Below is a small trained network, with its code and all its weights. Each question gives an input and a target symbol and asks what happens when units are switched off, that is, made to give their printed mean instead of their output.

import numpy as np


def w(rows, s, z=0):
    codes = np.array(rows[::2]) - 128.0
    scale = np.full(codes.shape[1], s)
    scale[-1] = z or s
    return codes * scale


def f(y):
    return y / 2 * (1 + np.tanh(0.7978845608 * (y + 0.044715 * y**3)))


def softmax(a):
    e = np.exp(a - a.max(-1, keepdims=True))
    return e / e.sum(-1, keepdims=True)


def log_softmax(a):
    a = a - a.max(-1, keepdims=True)
    return a - np.log(np.exp(a).sum(-1, keepdims=True))


def net(x, mask):
    ids = ['ΞΠΣγδηψω'.index(c) for c in x.split()]
    T = len(ids)
    res = E[ids] + P[:T]
    u = 0
    for l in range(2):
        q, k, v = (res @ M[l].T for M in (Q, K, V))
        z = softmax(np.where(np.tri(T) > 0, q @ k.T / 2**0.5, -1e9)) @ v
        res = res + np.where(mask[u], z, O[l][:, -1]) @ O[l][:, :-1]
        u += 1
        y = f(res @ A[l][:, :-1].T + A[l][:, -1])
        res = res + np.where(mask[u : u + 12], y, B[l][:, -1]) @ B[l][:, :-1]
        u += 12
    return log_softmax(res[-1] @ U[:, :-1].T + U[:, -1])


Q, K, V, O, A, B = {}, {}, {}, {}, {}, {}
E = w([
[90,56,125,129],'Ξ',
[85,167,152,161],'Π',
[156,115,116,181],'Σ',
[175,108,65,77],'γ',
[7,107,153,122],'δ',
[190,199,36,163],'η',
[224,117,156,96],'ψ',
[179,100,38,97],'ω',
],0.02)
P = w([
[254,13,191,207],'0',
[142,174,139,109],'1',
[116,162,136,110],'2',
[83,155,132,113],'3',
[73,147,132,117],'4',
[61,140,120,121],'5',
[44,134,110,129],'6',
[27,121,114,123],'7',
[43,115,111,125],'8',
],0.0079)
Q[0] = w([
[142,150,87,2],'0.h0',
[145,251,66,150],'0.h0',
],0.011)
K[0] = w([
[181,124,124,66],'0.h0',
[185,38,126,254],'0.h0',
],0.0063)
V[0] = w([
[133,45,158,48],'0.h0',
[133,231,2,40],'0.h0',
],0.0053)
O[0] = w([
[89,36,27,140,94],'0.h0',
[255,137,123,8,3],'0.h0',
],0.0081,0.0014)
A[0] = w([
[209,89,90,85,37],'0.n0',
[153,86,65,157,74],'0.n1',
[68,177,248,118,85],'0.n2',
[172,202,152,183,124],'0.n3',
[118,67,128,39,65],'0.n4',
[156,49,129,184,154],'0.n5',
[164,14,90,107,91],'0.n6',
[105,31,60,74,55],'0.n7',
[57,122,169,150,80],'0.n8',
[107,151,152,172,193],'0.n9',
[37,131,101,126,146],'0.n10',
[158,164,190,106,255],'0.n11',
],0.011,0.0029)
B[0] = w([
[9,123,152,98,245],'0.n0',
[134,163,120,40,220],'0.n1',
[110,195,121,74,195],'0.n2',
[209,117,62,202,241],'0.n3',
[118,103,65,212,192],'0.n4',
[73,2,219,52,207],'0.n5',
[109,153,231,163,239],'0.n6',
[114,204,176,173,244],'0.n7',
[60,165,173,165,218],'0.n8',
[126,97,223,166,216],'0.n9',
[215,33,148,80,253],'0.n10',
[166,69,157,86,161],'0.n11',
],0.007,0.0048)
Q[1] = w([
[209,109,1,143],'1.h0',
[230,162,179,188],'1.h0',
],0.0063)
K[1] = w([
[108,4,146,71],'1.h0',
[200,153,63,187],'1.h0',
],0.004)
V[1] = w([
[24,105,153,252],'1.h0',
[177,12,235,161],'1.h0',
],0.0035)
O[1] = w([
[63,88,12,180,238],'1.h0',
[110,83,147,46,255],'1.h0',
],0.011,0.0052)
A[1] = w([
[168,122,75,33,115],'1.n0',
[171,128,122,87,105],'1.n1',
[160,171,75,170,81],'1.n2',
[142,136,41,104,87],'1.n3',
[90,53,177,144,253],'1.n4',
[224,163,158,129,196],'1.n5',
[110,189,156,40,48],'1.n6',
[162,247,86,97,177],'1.n7',
[205,64,158,107,149],'1.n8',
[112,104,166,149,197],'1.n9',
[64,123,120,89,2],'1.n10',
[104,113,101,159,73],'1.n11',
],0.011,0.0038)
B[1] = w([
[224,240,130,5,155],'1.n0',
[118,140,236,83,133],'1.n1',
[128,126,85,232,159],'1.n2',
[165,178,86,57,169],'1.n3',
[183,230,109,99,251],'1.n4',
[93,2,159,176,161],'1.n5',
[8,40,6,110,144],'1.n6',
[90,236,176,187,175],'1.n7',
[118,92,109,205,156],'1.n8',
[238,140,54,148,178],'1.n9',
[78,191,158,103,167],'1.n10',
[73,104,96,122,155],'1.n11',
],0.0053,0.014)
U = w([
[43,101,94,64,194],'Ξ',
[27,150,105,214,130],'Π',
[96,2,70,195,253],'Σ',
[144,146,94,132,34],'γ',
[118,94,59,141,41],'δ',
[178,150,141,176,113],'η',
[190,84,111,62,145],'ψ',
[153,151,104,124,61],'ω',
],0.0089,0.004)

Each question gives the input, a string of symbols that net reads in full, and the target symbol t.
The units are the heads (2 rows each of Q, K, V and O) and the neurons (one row each of A and B). Each row of codes is followed by its name. A weight is (code - 128) times the scale printed after its matrix; where a second scale follows, it is the last column's (O, A, B and U).
mask holds one flag per unit, layer by layer, with each layer's heads first. A switched-off unit (its flag False) gives its mean, the last column of its rows in O or B, instead of its output. The means were averaged over made-up inputs and are rounded, as every weight is.
A unit's drop is (log p(t) with every unit on - log p(t) with that unit switched off) / (log p(t) with every unit on - log p(t) with every unit switched off).
The circuit of an input: a set's keep is (log p(t) with only the set's units on - log p(t) with every unit switched off) / (log p(t) with every unit on - log p(t) with every unit switched off). Starting from the 12 units with the biggest drops (on a tie, the unit counted first), units are removed one at a time, each time the one whose removal leaves the highest keep (on an exact tie, the one counted first), for as long as the keep stays at least 0.8.
circuit, biggest first: the units of the circuit, biggest drop first
unit that matters most: the unit with the biggest drop
top k neurons: the k neurons with the biggest drops, biggest first
top k neurons in layer l: the k neurons of layer l with the biggest drops, biggest first
drop of u: that unit's drop, to one decimal
input Π Ξ γ, target Ξ: circuit, biggest first : (0.n0; 0.h0; 0.n3)
input Σ Σ η η, target Σ: unit that matters most : 0.h0
input Ξ η η δ γ, target Ξ: circuit, biggest first : (0.n0; 0.h0; 1.n6)
input Π ω δ ω η, target Π: top 3 neurons : (1.n7; 0.n5; 1.n2)
input Π Π ω δ η η δ Ξ ω, target Π: top 4 neurons : (0.n7; 0.n6; 0.n5; 0.n10)
input γ ψ η η η Σ ω δ γ, target Π: top 3 neurons : (0.n7; 0.n6; 0.n10)
input Π Π ω, target Ξ: top 2 neurons : (0.n0; 0.n9)
input η η Σ Σ, target Σ: top 4 neurons in layer 1 : (1.n5; 1.n4; 1.n8; 1.n0)
input η Σ ω η, target η: circuit, biggest first : (0.h0; 1.h0; 1.n7)
input δ Ξ η η, target δ: top 2 neurons in layer 1 : (1.n3; 1.n2)
input Σ Π δ η γ γ, target Π: top 3 neurons : (0.n7; 0.n6; 0.n5)
input η Π Π Ξ Π Σ Π η, target η: top 2 neurons : (1.n7; 0.n3)
input Σ η ω ω, target Π: top 3 neurons : (0.n6; 0.n7; 0.n10)
input Ξ Ξ η η Π ω, target Ξ: top 4 neurons : (0.n9; 0.n8; 0.n0; 0.n1)
input γ η Σ, target Σ: top neuron : (1.n5)
input δ γ Σ ω Ξ Π Π η, target δ: drop of 0.h0 : 0.7
input Σ Ξ η ω δ ω δ η, target Σ: drop of 0.h0 : 2.2
input η ω δ Ξ, target η: drop of 0.n10 : 0.2
input Π η ω η η, target Π: drop of 0.n5 : 0.2
